Here is a tiny trained network, its code and every weight. The questions are about switching its units off for an input and a class, where a switched-off unit gives its printed mean instead of its output.

import numpy as np


def w(rows, s, z=0):
    codes = np.array(rows[::2]) - 128.0
    scale = np.full(codes.shape[1], s)
    scale[-1] = z or s
    return codes * scale


def f(y):
    return np.maximum(y, 0)


def log_softmax(a):
    a = a - a.max(-1, keepdims=True)
    return a - np.log(np.exp(a).sum(-1, keepdims=True))


def net(x, mask):
    res = np.array(x, float).reshape(1, 8) / 4 @ E
    y = f(res @ A[0][:, :-1].T + A[0][:, -1])
    res = res + np.where(mask, y, B[0][:, -1]) @ B[0][:, :-1]
    return log_softmax(res[-1] @ U[:, :-1].T + U[:, -1])


A, B = {}, {}
E = w([
[127,253,112],'x0',
[129,99,40],'x1',
[18,182,161],'x2',
[229,120,94],'x3',
[146,119,18],'x4',
[113,93,116],'x5',
[158,54,147],'x6',
[214,168,184],'x7',
],0.0052)
A[0] = w([
[164,88,126,69],'N0',
[183,148,182,58],'N1',
[126,135,117,254],'N2',
[102,186,187,51],'N3',
[156,149,101,230],'N4',
[130,99,130,40],'N5',
[163,132,185,75],'N6',
[157,155,179,153],'N7',
[205,145,184,99],'N8',
[48,124,66,204],'N9',
[132,80,54,190],'N10',
[100,203,74,213],'N11',
[5,74,166,51],'N12',
[67,118,191,145],'N13',
[129,162,88,144],'N14',
],0.013,0.0041)
B[0] = w([
[139,111,69,160],'N0',
[118,187,120,173],'N1',
[67,129,121,210],'N2',
[195,59,85,194],'N3',
[76,134,131,203],'N4',
[144,125,90,134],'N5',
[123,191,92,167],'N6',
[147,161,81,192],'N7',
[127,179,85,197],'N8',
[93,67,128,253],'N9',
[89,4,140,229],'N10',
[64,134,134,242],'N11',
[188,134,215,247],'N12',
[83,184,170,223],'N13',
[101,123,136,176],'N14',
],0.022,0.0063)
U = w([
[187,150,177,1],'0',
[137,199,130,146],'1',
[145,172,254,170],'2',
[231,210,216,52],'3',
[189,223,86,159],'4',
[180,114,54,155],'5',
[91,145,107,70],'6',
[69,171,120,181],'7',
],0.012,0.0087)

Each question gives the input, the list of numbers given to net, and the class t.
The units are the neurons (one row each of A and B). Each row of codes is followed by its name. A weight is (code - 128) times the scale printed after its matrix; where a second scale follows, it is the last column's (A, B and U).
mask holds one flag per neuron, in row order. A switched-off neuron (its flag False) gives its mean, the last column of its row in B, instead of its output. The means were averaged over made-up inputs and are rounded, as every weight is.
A unit's drop is (log p(t) with every unit on - log p(t) with that unit switched off) / (log p(t) with every unit on - log p(t) with every unit switched off).
The circuit of an input: a set's keep is (log p(t) with only the set's units on - log p(t) with every unit switched off) / (log p(t) with every unit on - log p(t) with every unit switched off). Starting from the 12 units with the biggest drops (on a tie, the unit counted first), units are removed one at a time, each time the one whose removal leaves the highest keep (on an exact tie, the one counted first), for as long as the keep stays at least 0.8.
circuit, biggest first: the units of the circuit, biggest drop first
top k neurons: the k neurons with the biggest drops, biggest first
drop of u: that unit's drop, to one decimal
input [-6,-3,-5,4,4,-5,6,5], class 5: circuit, biggest first => (N0)
input [-1,-7,-1,-5,-8,5,-7,-3], class 3: circuit, biggest first => (N3, N10, N12)
input [-6,7,3,2,7,-7,4,6], class 5: top 3 neurons => (N13, N11, N0)
input [2,5,-7,0,-6,-3,1,0], class 5: top 2 neurons => (N13, N11)
input [-1,-5,8,-1,8,-7,5,7], class 1: circuit, biggest first => (N10, N9)
input [-4,1,-5,-5,4,4,4,-8], class 5: circuit, biggest first => (N13, N11)
input [2,-4,7,-8,-1,4,-8,7], class 2: top 2 neurons => (N12, N13)
input [5,4,-3,7,-3,7,7,-3], class 5: top 3 neurons => (N13, N11, N0)
input [-8,3,4,1,2,5,8,-3], class 2: top 4 neurons => (N12, N3, N7, N8)
input [-8,-8,4,4,-1,-7,-6,7], class 4: drop of N3 => 0.0
input [-8,8,6,2,-2,-4,-4,-4], class 2: drop of N12 => 0.6
input [8,-5,2,-5,-1,4,-6,-4], class 2: drop of N10 => 0.1
